[[130 137 138 145 136 138 122 141 153 136]
 [125 131 135 139 131 132 130 132 139 116]
 [129 126 127 115 126 123 134 116 110 124]
 [127 123 129 134 123 129 121 138 134 132]
 [130 128 129 118 126 124 135 122 116 128]
 [124 122 117 120 122 121 132 122 117 123]
 [127 123 129 134 121 128 123 142 135 136]
 [128 132 128 134 132 131 128 131 139 131]
 [129 125 128 127 126 128 123 129 125 131]]
:
[[137 138 145 136 138 122 141 153 136 130]
 [131 135 139 131 132 130 132 139 116 125]
 [126 127 115 126 123 134 116 110 124 129]
 [123 129 134 123 129 121 138 134 132 127]
 [128 129 118 126 124 135 122 116 128 130]
 [122 117 120 122 121 132 122 117 123 124]
 [123 129 134 121 128 123 142 135 136 127]
 [132 128 134 132 131 128 131 139 131 128]
 [125 128 127 126 128 123 129 125 131 129]]

[[109 157 155 119 134]
 [131 130 109 141 143]
 [128 126 117 115 123]
 [122 134 124  99 138]
 [144 135 120 130 141]]
:
[[157 155 119 134 109]
 [130 109 141 143 131]
 [126 117 115 123 128]
 [134 124  99 138 122]
 [135 120 130 141 144]]

[[127 145 127 126 107 131 140 137 112 145 125 118]
 [113 132 123 124 121 110 129 148 113 132 128  99]]
:
[[145 127 126 107 131 140 137 112 145 125 118 127]
 [132 123 124 121 110 129 148 113 132 128  99 113]]

[[109 151 119 125 131 126 133]
 [109 156 134 129 125 132 119]
 [109 156 121 127 130 125 134]
 [109 105 145 129 128 127 131]]
:
[[151 119 125 131 126 133 109]
 [156 134 129 125 132 119 109]
 [156 121 127 130 125 134 109]
 [105 145 129 128 127 131 109]]

[[131 118 135 135]
 [138 124 115 137]
 [116 123 143 132]
 [133 133 120 150]
 [118 128 142 113]
 [130 129 138 122]]
:
[[118 135 135 131]
 [124 115 137 138]
 [123 143 132 116]
 [133 120 150 133]
 [128 142 113 118]
 [129 138 122 130]]

[[145 139 138 143 138 135]
 [141 139 136 139 138 137]
 [138 141 135 135 138 137]
 [150 137 137 146 138 137]
 [135 134 138 135 138 134]
 [139 135 138 137 138 136]
 [131 134 132 130 138 136]
 [149 137 139 146 138 136]
 [137 133 137 140 138 135]]
:
[[139 138 143 138 135 145]
 [139 136 139 138 137 141]
 [141 135 135 138 137 138]
 [137 137 146 138 137 150]
 [134 138 135 138 134 135]
 [135 138 137 138 136 139]
 [134 132 130 138 136 131]
 [137 139 146 138 136 149]
 [133 137 140 138 135 137]]
---
[[130 135 154 121 130 125 115 128]
 [114 136 139 142 115 133 136 129]
 [113 143 135 145 115 129 129 128]]
:
[[113 143 135 145 115 129 129 128]
 [114 136 139 142 115 133 136 129]
 [130 135 154 121 130 125 115 128]]

[[121 110 143 157]
 [112 142 101 116]
 [122 121 126 138]
 [147 107 144 141]
 [147 141 144 127]
 [120 112 137 153]]
:
[[112 142 101 116]
 [147 141 144 127]
 [122 121 126 138]
 [120 112 137 153]
 [121 110 143 157]
 [147 107 144 141]]

[[115 112 116 122 119 124 108 111 125 121 128]
 [128 126 128 130 126 129 126 126 130 127 130]
 [105 120 107 115 119 112 134 128 110 133 105]
 [125 123 126 131 125 126 125 124 131 129 128]]
:
[[128 126 128 130 126 129 126 126 130 127 130]
 [125 123 126 131 125 126 125 124 131 129 128]
 [105 120 107 115 119 112 134 128 110 133 105]
 [115 112 116 122 119 124 108 111 125 121 128]]

[[133 143 129]
 [150 120 110]
 [127 142 126]
 [128 133 149]]
:
[[133 143 129]
 [127 142 126]
 [128 133 149]
 [150 120 110]]

[[125 133 131 129]
 [118 102 130 124]
 [117 107 130 135]]
:
[[125 133 131 129]
 [117 107 130 135]
 [118 102 130 124]]

[[117 148 135 140]
 [143 137 127 126]
 [114 145 135 138]
 [119 149 135 140]
 [114 116 123 121]
 [142 121 123 120]
 [136 141 128 138]
 [109 127 127 124]
 [140 110 118 115]
 [138 142 129 136]]
:
[[119 149 135 140]
 [117 148 135 140]
 [114 145 135 138]
 [138 142 129 136]
 [136 141 128 138]
 [143 137 127 126]
 [109 127 127 124]
 [142 121 123 120]
 [114 116 123 121]
 [140 110 118 115]]
---
[[102 128 120 106 134 117 135 141 139 147]
 [111 114 120 103 105 133 123 140 122 136]]
:
[[147 102 128 120 106 134 117 135 141 139]
 [136 111 114 120 103 105 133 123 140 122]]

[[138 122 102]
 [119 124 140]]
:
[[102 138 122]
 [140 119 124]]

[[125 122 124 123]
 [127 132 133 128]
 [131 130 128 125]
 [131 131 130 126]
 [120 106 135 132]
 [128 129 124 128]
 [127 126 133 133]
 [130 131 126 124]
 [129 131 125 131]]
:
[[123 125 122 124]
 [128 127 132 133]
 [125 131 130 128]
 [126 131 131 130]
 [132 120 106 135]
 [128 128 129 124]
 [133 127 126 133]
 [124 130 131 126]
 [131 129 131 125]]

[[140 107 138 113 147 109 127]
 [121 135 146 111 123 134 127]
 [131 121 143 138 138 117 127]
 [107 150 130 139 103 147 128]
 [129 117 101 140 126 119 128]
 [114 135 102 130 107 138 128]
 [132 113 107 114 131 118 128]
 [119 140 145 130 121 134 127]
 [115 140 134 145 115 136 128]
 [113 140 123 108 108 143 128]]
:
[[127 140 107 138 113 147 109]
 [127 121 135 146 111 123 134]
 [127 131 121 143 138 138 117]
 [128 107 150 130 139 103 147]
 [128 129 117 101 140 126 119]
 [128 114 135 102 130 107 138]
 [128 132 113 107 114 131 118]
 [127 119 140 145 130 121 134]
 [128 115 140 134 145 115 136]
 [128 113 140 123 108 108 143]]

[[128 126 151 133 129 117 123 128 127 126 124 143 133 110 129 127]
 [128 127 129 123 128 138 126 128 128 128 129 134 139 124 140 130]
 [127 127 149 120 129 137 122 128 128 128 129 148 142 120 143 130]
 [127 128 140 132 127 127 117 128 128 128 123 137 127 128 127 128]]
:
[[127 128 126 151 133 129 117 123 128 127 126 124 143 133 110 129]
 [130 128 127 129 123 128 138 126 128 128 128 129 134 139 124 140]
 [130 127 127 149 120 129 137 122 128 128 128 129 148 142 120 143]
 [128 127 128 140 132 127 127 117 128 128 128 123 137 127 128 127]]

[[151 132 128 126 124 128 128 128 126 110]
 [134 127 128 131 136 128 128 129 130 120]]
:
[[110 151 132 128 126 124 128 128 128 126]
 [120 134 127 128 131 136 128 128 129 130]]

[[134 122 124 110 140 119 131 135 126 129 137]
 [135 119 120 107 140 123 136 137 124 124 132]
 [137 128 128 108 135 116 133 139 129 128 133]
 [133 126 129 112 138 116 129 134 125 128 137]
 [129 127 134 117 138 112 125 134 130 132 137]]
:
[[137 134 122 124 110 140 119 131 135 126 129]
 [132 135 119 120 107 140 123 136 137 124 124]
 [133 137 128 128 108 135 116 133 139 129 128]
 [137 133 126 129 112 138 116 129 134 125 128]
 [137 129 127 134 117 138 112 125 134 130 132]]
---
[[129 126 129 126 126 126 128 126 129 128 127 126 128 126 127]
 [128 128 128 128 128 128 128 128 128 128 128 128 128 128 128]
 [119 152 112 148 152 151 113 152 127 113 135 150 108 149 125]
 [127 130 127 132 131 132 128 131 128 127 129 132 127 131 129]]
:
[[129 126 129 126 126 126 128 126 129 128 127 126 128 126 127]
 [128 128 128 128 128 128 128 128 128 128 128 128 128 128 128]
 [127 130 127 132 131 132 128 131 128 127 129 132 127 131 129]
 [119 152 112 148 152 151 113 152 127 113 135 150 108 149 125]]

[[125 132 125 135 115 124]
 [127 133 129 127 140 134]
 [132 122 138 122 135 130]
 [120 127 122 128 139 132]
 [124 130 137 125 132 131]
 [133 135 121 132  99 119]
 [124 123 127 121 148 130]]
:
[[132 122 138 122 135 130]
 [124 130 137 125 132 131]
 [127 133 129 127 140 134]
 [124 123 127 121 148 130]
 [125 132 125 135 115 124]
 [120 127 122 128 139 132]
 [133 135 121 132  99 119]]

[[151 124 132 131 141 106 129 129 128 114 122 115 117 132]
 [118 112 121 126 125 124 123 151 131 128 121 146 142 114]
 [141 124 123 106 123 144 119 119 135 126 136 107 124 130]
 [149 126 134 133 143 104 131 129 129 120 120 117 116 126]]
:
[[149 126 134 133 143 104 131 129 129 120 120 117 116 126]
 [151 124 132 131 141 106 129 129 128 114 122 115 117 132]
 [141 124 123 106 123 144 119 119 135 126 136 107 124 130]
 [118 112 121 126 125 124 123 151 131 128 121 146 142 114]]

[[126 128 122 126 137 123 127 127 136 128 128 128 128 115]
 [131 135 121 130 103 115 129 125 102 135 132 130 122 127]
 [127 126 131 128 129 126 128 126 137 128 127 130 131 128]]
:
[[127 126 131 128 129 126 128 126 137 128 127 130 131 128]
 [126 128 122 126 137 123 127 127 136 128 128 128 128 115]
 [131 135 121 130 103 115 129 125 102 135 132 130 122 127]]

[[128 118 119 113 103 118 147]
 [137 125 131 143 123 137 109]
 [122 112 143 137 125 141 116]
 [130 133 103 127 137 118 114]
 [146 102 117 142 123 129 137]
 [128 105 112 114 118 147 157]]
:
[[122 112 143 137 125 141 116]
 [137 125 131 143 123 137 109]
 [128 118 119 113 103 118 147]
 [146 102 117 142 123 129 137]
 [128 105 112 114 118 147 157]
 [130 133 103 127 137 118 114]]

[[130 130 122 127 134 129 126 132 129 129]
 [128 137 116 127 105 133 123 116 126 126]
 [130 122 143 130 140 125 133 132 128 133]
 [128 122 135 129 132 127 130 137 131 130]
 [128 145 115 129 100 137 120  99 125 130]]
:
[[130 122 143 130 140 125 133 132 128 133]
 [128 122 135 129 132 127 130 137 131 130]
 [130 130 122 127 134 129 126 132 129 129]
 [128 137 116 127 105 133 123 116 126 126]
 [128 145 115 129 100 137 120  99 125 130]]

[[104 130 132 128 126 108 129 119 101 129 132 105 103 137]
 [108 151 156 126 133 121 151 135 107 152 146 109 110 129]]
:
[[108 151 156 126 133 121 151 135 107 152 146 109 110 129]
 [104 130 132 128 126 108 129 119 101 129 132 105 103 137]]
